[128 = 0]

[117  93 141 121 129 129 174 154 125 151 143 185 136 120 119  77 157 124
 114 114 133 116 129 155 133 121 139  97 127 135 157 107 151 158 128 153
  92  86 152 114 142 116 149 101 100 167 136 143 129]	K
[112 116 131 141 156 124 111 105 109 139 117  95 148 127 153 135 147  98
 119 128 134 105 126 140 134 133 151 127 160 149 152 108 132 145 140 110
  96 151 143 137 145 145  97 108 132 160 135 106  61]	K
[110 107 140 133 115 140 127 143 148 137 150 147 129 127 136 100 152 121
 134 118 134 100 115 127 129 112 131 113 134 148 121 114 128 172 133 143
 112  85 176 132 152  94 169 106 126 169 139 131 106]	K
[126 125 115 126 107 143 129 145 152 119 122 170 107 131 139 105 113 102
 129 117 171 140 103 134 134 144 119 110 131 122 128 143 126 131  91 164
 121 109 142 131 137 125 191 150 129 121 141  87 174]	N
[139 130 119 118 133 133 104 151 141 154 141 175 123 110 128 108 124 158
 123 121 141 111 111 142 143 140 132 128 142 103 140 113 142 162 137 162
 110  62 140 107 141  98 182 125  91 137 141 117 146]	N
[132 124 116 119 121 132 106 133 107 120 113 144 107 132 138 139 129 130
 118 138 144 106 136 141 132 137 135 129 127 111 151 134 125 147 131 141
 117 141 139 124 125 142 101 137 131 122 135 121 125]	N
[130  88 146 135 111 133 138 141 131 119 140 161 105 111 125 128 116 118
 138 115 125 122 130 138 129 133 163 110 129 130 149 135 142 175 123 123
  99 128 158 123 146 110 133 126 121 165 132 125 119]	K
[141 100 126 126 131 112 121 134 135 118 140 137 122 114 143 108 129 125
 127 142 138 112 131 131 122 114 124 126 126 168 121 110 129 168 168 120
  93 111 110 130 149 129 113 110 135 177 127  88 121]	K
[113  76 148 138 132 127 181 152 141 120 125 177 108 116 127 107 167  81
 135 128 136 130 125 152 122 136 173  97 130 151 139 126 141 186 148 140
  67 110 141 125 153 105 144 108 110 201 147  94 101]	K
[140  99 110 118 105 142 120 136 133 108 111 166 113 125 112 129 101 105
 117 122 167 126 129 132 134 122 152 115 125 114 159 134 119 139 106 141
  97 115 136 127 129 153 140 144 134 112 133 103 154]	N
[126  69 134 140 122 139 138 138 128 132 140 185 120 103  86 123 160  91
 130 133 130 109 132 152 130 147 164 126 142 137 198 104 133 203 159 131
  47 140 127 111 158 124 131  97  80 194 138 110  79]	K
[124 101 153 145 113 114 125 146 158 134 143 151 106 118 114 106 138 112
 128 106 130 105 106 146 133 132 149 146 148 132 145 117 119 155 132 118
 100 109 127 123 168 122 170 106 125 178 128 134 123]	K
[121  93 109 136  93 152 141 126 128 102 115 158 119 123 132 156 118 105
 122 138 152 125 128 130 131 156 174  98 116 137 168 126 143 207 123 148
  60 132 169 115 144 126 126 134 116 142 132 103 110]	N
[137 102 125 111 118 103 159 156 135 135 138 182 135 121 126  83 160 119
 127 141 129 102 144 153 117 117 137 110 144 163 169 123 133 180 180 135
  55  84 105 122 148 130 134  83 114 199 142 123  96]	K
[142  85 190 111 115 149 231 140 142 157 147 245 101 111 113 116 118 147
 129 122 118 158 125 134 125 134 165  80 164 110 126 125 155 235 134 150
 121  88 154 114 120  63 190 135  61 171 155 111 158]	K
[108  84 154 151 130 123 146 134 162 110 150 135 123 138 139  90 155  74
 149 110 152 118 108 143 112 140 141 109 127 168 128 129 120 183 128 124
 180 133 143 131 167 115 145  98 130 192 130  85  96]	K
[154 121 100 117 106 135 120 137 138 118 125 161 124 131 117 122 103 141
 122 132 149 117 117 136 149 142 141 119 113 126 144 125 136 160 121 153
  84  99 123 111 139 129 149 139 112 112 138 121 156]	N
[123 113 130 127 117 132 141 151 141 131 123 167 125 110 108 118 131 115
 118 102 131 107 108 149 144 139 161 109 135 142 162 125 129 198 129 131
  72 120 135 114 180 115 150 115 112 172 144 116 115]	K
[140 102  76 127  76 135 125 141 147 104 129 135 141 129 126 120  83 149
 117 121 148 143 109 135 138 150 133 109 104 174  99 138 124 190 108 123
  91  93 152 132 161 118 154 149 136 133 131 118 178]	N
[147 117 136 121 133 128 169 109 117 144 120 150 150 136 118 113 127 127
 120 139 110 143 115 134 110 158 137 104 143 142 150 130 124 154 135 120
  95 127  92 122 117 136 109 130 119 122 128 107 139]	N
[133 117 103 124 129 135 116 131 139 126 144 139 150 121 152 103 107 133
 110 130 164 119 106 141 135 159 143 111 109 142 156 131 138 179 126 139
  74  87 137 120 143 135 140 125 114 125 135  79 129]	N
[140 106 128 129 121 125 137 149 145 121 123 163 114 129 115 140 120 105
 135 111 149 139 125 146 147 142 154 124 133 130 159 130 132 144 113 124
  95 131 118 115 145 133 145 134 114 126 127 107 136]	N
[133 115 102 129  95 119 140 153 144  92 124 175  96 133 124 139 132 105
 134 110 154 140 110 133 133 136 133 127 120  84 119 157 127 165 108 157
  88 148 145 132 134 129 157 147 113 130 139 140 158]	N
[117 119 136 142 133 128  88 130 146 123 121 114 139 122 140 127 156  97
 138 130 137  90 122 145 122 130 130 130 141 142 150 125 115 147 152 122
  94 134 121 132 153 127 146  98 126 173 127  98  87]	K
[138 106 101 126 104 127  86 127 162 100 134 148 140 148 105 104 111 110
 132 120 175 100 114 137 132 147 114 122 132 133 164 146 103 129 115 142
  84  58 118 128 153 157 186 102 127 118 112  99 146]	N
[161 110  76 113 103 140 148 114 119 108 113 163 138 132 138 141  91 149
 112 164 151 155 113 144 121 156 130 105 111 150 151 132 145 186 143 141
  61 100 110 105 116 140 106 143 118 111 136  88 160]	N
[122 116 113 150 139 107 111 153 128 143 145 161 131 117 139  99 141 126
 144 133 144  96 126 155 142 133 132 125 135 128 160 109 136 148 155 143
  90  91 118 115 158 113 158  90 110 166 143 115 117]	K
[120 109 181 130 160 120 160 147 153 169 147 189 110 132 114  97 169 119
 141 114 119  99 119 142 133 120 138 118 169 125 143 129 127 164 160 132
 100 100 103 118 145  96 181  95  63 174 148 120 122]	K
[118 103 163 141 134 130 147 140 152 153 152 152 131 125 130 129 146 112
 141 106 127 116 103 150 134 148 161 124 147 126 141 111 140 209 154 115
  89 113 143 104 179  79 173  99  97 189 146 107  80]	K
[142  74 120 132 130 136 141 132 106 102 114 141 109 112 119 139  97 138
  97 116 144 167 132 147 141 154 174 105 117 146 152 129 152 164 117 126
  82 130 139 114 149 135 106 145 125  98 135  95 131]	N
[106 166  63 146 147 126   4  98 124 121  93  12 188 139 147 116 113 101
 102 134 172  70 106 130 128 162 110 159 103 149 154 149  95  66  96 137
  91 157 106 136 139 216  85 124 189  55 109  91  97]	N
[127 118 160 113 158  16 134 157 155 158 134 167  94 102 151  87 131 128
 130 112 151 139 111 141 135 113 103 120 133 126  95 143 141 136 130 144
 157 127 109 129 152 108 148 129 129 154 144  73 171]	K
[144 104  91 113  81 148 137 131 130 109 124 153 126 123 130 151 109 132
 119 143 142 123 131 129 125 149 159 121 110 134 134 127 131 185 133 140
  60 102 152 118 132  89 130 141 122 120 139 109 135]	N
[129 123 104 125 138 144  75 146 133 129 123 150 110  96 154 128 108 120
 110 113 165  99 116 148 147 148 158 122 127 124 145 120 148 171 140 153
 100 106 175 109 153 116 137 143 119 142 146  66 108]	N
[135 109 110 138 118 141  92 132 140 121 136 121 131 106 145 113  91 138
 103 113 158 118 122 115 140 152 152 116 102 138 146 129  94 165 108 132
 111  95 174 124 144 143 123 146 141 157 136 104 135]	N
[149 103 137 113 103 156 106 120 141 103 138 143  97 116 129 139  71 121
 113 130 159 120 120 126 130 154 149 116 126 123 149 128 128 165 143 133
 112  78 153 116 141 118 137 149 124 113 119  79 145]	N
[155 106  81 120  91 120 136 140 131  89 117 150 116 124 122 147 130 113
 142 152 140 134 126  99 129 122 136 119 106 159 129 141 129 166 158 141
  59 152 103 120 118 133 105 124 130 130 128 111 130]	N
[131  89 177 116 136 134 151 124 164 143 161 193 117 125 129  84 139 127
 135 122 151 106 131 140 120 123 124 105 171 117 138 118 127 168 143 145
 131  63 137 119 148  97 185  99 101 174 143 111 143]	K
[125 113  94 137 123 149 137 120 124 144 125 132 162 133  96 152  96 139
 106  76 104 167 102 138 152 158 186 121 107 131 145 128 160 177  85 111
  93 128 137 117 151 114 135 161 120 111 133 178 156]	N
[142  94 116 115  97 150 118 138 145 110 139 170 121 120 124 102 113 134
 107 119 159 120 122 135 131 139 144 115 130 127 147 121 160 159 124 131
 113  67 143 116 149 127 165 123 127 139 127 125 147]	N
[121 134  76 112 103 136 125 140 144 126 109 152 142 115 125 134  97 136
 108 125 145 144  78 142 143 156 143 108 117 138 118 149 136 190 107 151
  80 116 134 118 147 118 155 158 113 104 142  96 162]	N
[150  99 118 106 132 146 168 142 131 138 122 210 125 124 112 106 123 121
 116 124 160 142 126 153 153 150 145  93 116 114 181 119 170 167 104 163
  80  71 152 105 130 131 150 131 102 132 143 112 142]	N
[120 187 148 113 132 122 103 136 151 178 142 141 153 124 136 105 115 187
 133 123 119 115  83 114 124 107  61 136 139 110  42 145  88 109 112 129
 207  56 114 134 136  87 225 149 116  89 142 142 206]	K

[136 116 167 144 108 104 181 120 118 115 102 120 138 133 128 108 142 138
 129 146 121 114 123  66 119 155 122 125 127 135 122 150 139 134 123 129
 128 114  67 164 132 120 137 115 134 140 100 133 120]	(53)
[131 118 135 126 139 131  79  88 132 133 166 137 143 138 132 158 108 133
 123 101 133 139 127 223 148 157 124 121 136 131 119 129 127 134 127 118
 122 144 210 126 111 144 126 143 127 124 146 116 132]	(56)
[112 119 193 145 129 119 142  87 118 112 125 146 123 141 134 111 135 137
 111 143 137 115 123 141 105 178 109 119 127 138 129 158 136 132 109 127
 130 125  83 122 176 122 124 150 131 117 118 123 139]	(56)
[112  97 166  87 133 146  70 147 116 116 197 153 123 147 157 135 102 163
 105 102 147 141 122 198 124  66 120 107 132 133 110 119 108 127 112 131
 140 131 222 129 142 133 129 149 135  95 113 106 162]	(53)
[116 109 174 140 123 107 163 102 111 110 123 131 142 145 128 107 133 144
 113 145 125 112 113  94  83 148 128 119 118 144 117 156 136 129 114 144
 131 111  77 137 166 118 133 130 139 125 132 113 114]	(56)
[141 121 120 154 106  99 163 121 123 119 105 118 159 123 124 117 132 113
 138 134 116 110  98  72 115 165 136 133 118 147 125 132 136 145 150 131
 129 117 100 153 106 127 137  99 134 144 168 124 103]	(56)
[108  97 147 100 150 142 120 145 122 121 150 145 110 155 150 142 135 147
 109 114 141 138  93 139  96  89 117 110 133 145 128 138 118 132 107 157
 129 118 133 120 178 121 136 146 129 115  87 108 132]	(53)
[116 108 144 125 142 135 129 118 132 126 155 140 126 145 145 164 122 142
 124 131 139 129 123 154 119 143 120 119 128 142 126 134 130 127 118 135
 142 122 153 125 151 131 119 137 130 125 121 111 127]	(56)
[ 96 104 180 112 140 147 135 131 124 117 146 144 109 150 143 147 127 142
 107 130 142 124 123 145 109 126 110 121 127 115 122 138 122 128  99 140
 126 122 125 122 193 123 116 146 136 121  60 120 149]	(56)
